[[ 55  81  71 -79]
 [-36 -49 -66  34]
 [ 69  82  99 -62]
 [-51 -43 -57  68]
 [-45 -52 -59  43]
 [ 86  62  78 -84]
 [-46 -62 -67  60]
 [-57 -63 -51  67]
 [ 62  74  79 -53]
 [ 71  47  36 -60]
 [-16 -37 -34  46]
 [-50 -50 -64  40]]
->
[[ 86  62  78 -84]
 [ 71  47  36 -60]
 [ 69  82  99 -62]
 [ 62  74  79 -53]
 [ 55  81  71 -79]
 [-16 -37 -34  46]
 [-36 -49 -66  34]
 [-45 -52 -59  43]
 [-46 -62 -67  60]
 [-50 -50 -64  40]
 [-51 -43 -57  68]
 [-57 -63 -51  67]]

[[ 67  91  81  15  35  18  93 -41 -37 -16 -83  22 -44  46]
 [  0  58  54  39 -22  41  55  31 -57  -8 -11   5 -64  50]
 [  3   2   1 -59  24 -69   1 -44  38 -21 -31  40  27  -1]
 [-33  21  20 -47  -7 -51 -22  17  -1 -32  36  52 -10  46]]
->
[[ 67  91  81  15  35  18  93 -41 -37 -16 -83  22 -44  46]
 [  3   2   1 -59  24 -69   1 -44  38 -21 -31  40  27  -1]
 [  0  58  54  39 -22  41  55  31 -57  -8 -11   5 -64  50]
 [-33  21  20 -47  -7 -51 -22  17  -1 -32  36  52 -10  46]]

[[-36  -1  85]
 [ 53  31 -21]
 [-41   1  96]
 [  4 -88  68]
 [-14  -3  30]
 [-34  30 -66]
 [ -9  54  14]
 [ 30  83 -26]]
->
[[ 53  31 -21]
 [ 30  83 -26]
 [  4 -88  68]
 [ -9  54  14]
 [-14  -3  30]
 [-34  30 -66]
 [-36  -1  85]
 [-41   1  96]]

[[ -1  66 -83  31]
 [ 10  -5  41 -56]
 [ 33 -44  38 -44]
 [-74 -10   1  80]
 [-23 -24 -48  67]]
->
[[ 33 -44  38 -44]
 [ 10  -5  41 -56]
 [ -1  66 -83  31]
 [-23 -24 -48  67]
 [-74 -10   1  80]]

[[-45  10  38 -85  32 -77]
 [-28  26 -84  13  35 -43]
 [-59  35 -39 -60 -10 -44]]
->
[[-28  26 -84  13  35 -43]
 [-45  10  38 -85  32 -77]
 [-59  35 -39 -60 -10 -44]]

[[ 28   2 -16 -13 -15  11 -39]
 [-45  29 -39  -9  25  51 -12]
 [-61 -21  23  25  46  -4  42]
 [ 49   8 -28  -7 -28  14 -14]
 [-27  -4  14 -10  22   7  -2]
 [-25 -39  -1  27  20 -31   0]
 [ 59 -23  40  -5 -68 -40  -8]
 [ 11 -41  -5 -20 -14 -63  18]
 [-97  32 -30   3  66  18 -31]
 [-24  -7 -15  22  34 -66  49]
 [-64  30 -15  37  61 -15 -19]]
->
[[ 59 -23  40  -5 -68 -40  -8]
 [ 49   8 -28  -7 -28  14 -14]
 [ 28   2 -16 -13 -15  11 -39]
 [ 11 -41  -5 -20 -14 -63  18]
 [-24  -7 -15  22  34 -66  49]
 [-25 -39  -1  27  20 -31   0]
 [-27  -4  14 -10  22   7  -2]
 [-45  29 -39  -9  25  51 -12]
 [-61 -21  23  25  46  -4  42]
 [-64  30 -15  37  61 -15 -19]
 [-97  32 -30   3  66  18 -31]]

[[ 28 -60 -15 -45 -74  27 -57 -24  36   2  25  25  28]
 [ -5   2  31  13  -1 -20   9 -24  -3 -37 -14 -11  -8]
 [ 24 -32 -15 -34 -34  26 -33 -27  21   4  22  26  25]]
->
[[ 28 -60 -15 -45 -74  27 -57 -24  36   2  25  25  28]
 [ 24 -32 -15 -34 -34  26 -33 -27  21   4  22  26  25]
 [ -5   2  31  13  -1 -20   9 -24  -3 -37 -14 -11  -8]]
---
[[ -3  -2   1   0  -6  -3   3   2]
 [-11 -13 -21 -11  62  -3  82 -15]
 [  0  -1  -1   1  -6  -5   1   0]
 [  7  10  17   8 -65   0 -74  12]]
->
[[  7  10  17   8 -65   0 -74  12]
 [  0  -1  -1   1  -6  -5   1   0]
 [-11 -13 -21 -11  62  -3  82 -15]
 [ -3  -2   1   0  -6  -3   3   2]]

[[-12  30   4 -18 -26]
 [-33  44  18   7  98]
 [ 27 -20  29 -11  36]
 [ 43 -48   9   0 -42]
 [-19  -2   6  -8  24]
 [ 10 -35  -3  -3  57]
 [-84   0  -1 -19 -48]
 [ 76  17  10  51  13]
 [-13 -13  -7  37   3]
 [ -3  24  -9 -42  21]]
->
[[ -3  24  -9 -42  21]
 [-13 -13  -7  37   3]
 [ 76  17  10  51  13]
 [-84   0  -1 -19 -48]
 [ 10 -35  -3  -3  57]
 [-19  -2   6  -8  24]
 [ 43 -48   9   0 -42]
 [ 27 -20  29 -11  36]
 [-33  44  18   7  98]
 [-12  30   4 -18 -26]]

[[ 22  31  12  12 -12  52 -21]
 [ 19 -58  -4 -17  51 -44  27]
 [ 38  41  -6  11  -7  41  -6]
 [-33  -6  14  25 -52  41 -80]
 [-18  25  17   2   1 -31  21]
 [-18  17  29  15 -46  70 -73]
 [-17  17  29  15 -45  70 -72]]
->
[[-17  17  29  15 -45  70 -72]
 [-18  17  29  15 -46  70 -73]
 [-18  25  17   2   1 -31  21]
 [-33  -6  14  25 -52  41 -80]
 [ 38  41  -6  11  -7  41  -6]
 [ 19 -58  -4 -17  51 -44  27]
 [ 22  31  12  12 -12  52 -21]]

[[ 34   6 -54  -7  83  90 -16 -95]
 [ 10  39 -38 -14  57  21 -51 -19]
 [ 64  51 -89  20   1 -23   6  18]]
->
[[ 64  51 -89  20   1 -23   6  18]
 [ 10  39 -38 -14  57  21 -51 -19]
 [ 34   6 -54  -7  83  90 -16 -95]]

[[-35  17  44  49]
 [ 32 -43 -31 -53]
 [-50  55 -65  -3]
 [-70 -51 -75 -53]
 [ 44  54  74  90]
 [ 85 -63   7  10]]
->
[[ 85 -63   7  10]
 [ 44  54  74  90]
 [-70 -51 -75 -53]
 [-50  55 -65  -3]
 [ 32 -43 -31 -53]
 [-35  17  44  49]]

[[ 61   9  -7  18  16  30 -38  38]
 [ 54   4 -57 -36  14 -17 -73  36]]
->
[[ 54   4 -57 -36  14 -17 -73  36]
 [ 61   9  -7  18  16  30 -38  38]]
---
[[ 65  60  45 -88 -10]
 [-13 -85 -55 -55  -8]
 [ 56  65  47 -46   1]]
->
[[ 60  45]
 [-85 -55]]

[[  6 -34  17 -23]
 [-11 -74  21 -15]]
->
[[-34  17]
 [-74  21]]

[[-20  49 -22]
 [-58  38 -50]
 [ 35  92 -26]]
->
[[ 49 -22]
 [ 38 -50]]

[[ 40  25 -82]
 [ 22  -1 -26]]
->
[[ 25 -82]
 [ -1 -26]]

[[  6 -78  40]
 [ 58 -46 -34]
 [-20  21 -35]]
->
[[-78  40]
 [-46 -34]]

[[ 19   2  31 -20   1]
 [-17  -1 -18  34  12]
 [  3  23  37 -39 -90]]
->
[[  2  31]
 [ -1 -18]]

[[ 11  50 -47]
 [  9  79 -60]
 [ 21 -64  22]
 [-10 -52  28]]
->
[[ 50 -47]
 [ 79 -60]]

[[ 27  14  40]
 [-38 -84 -58]
 [ 39  32  37]
 [ 32 -26  21]]
->
[[ 14  40]
 [-84 -58]]
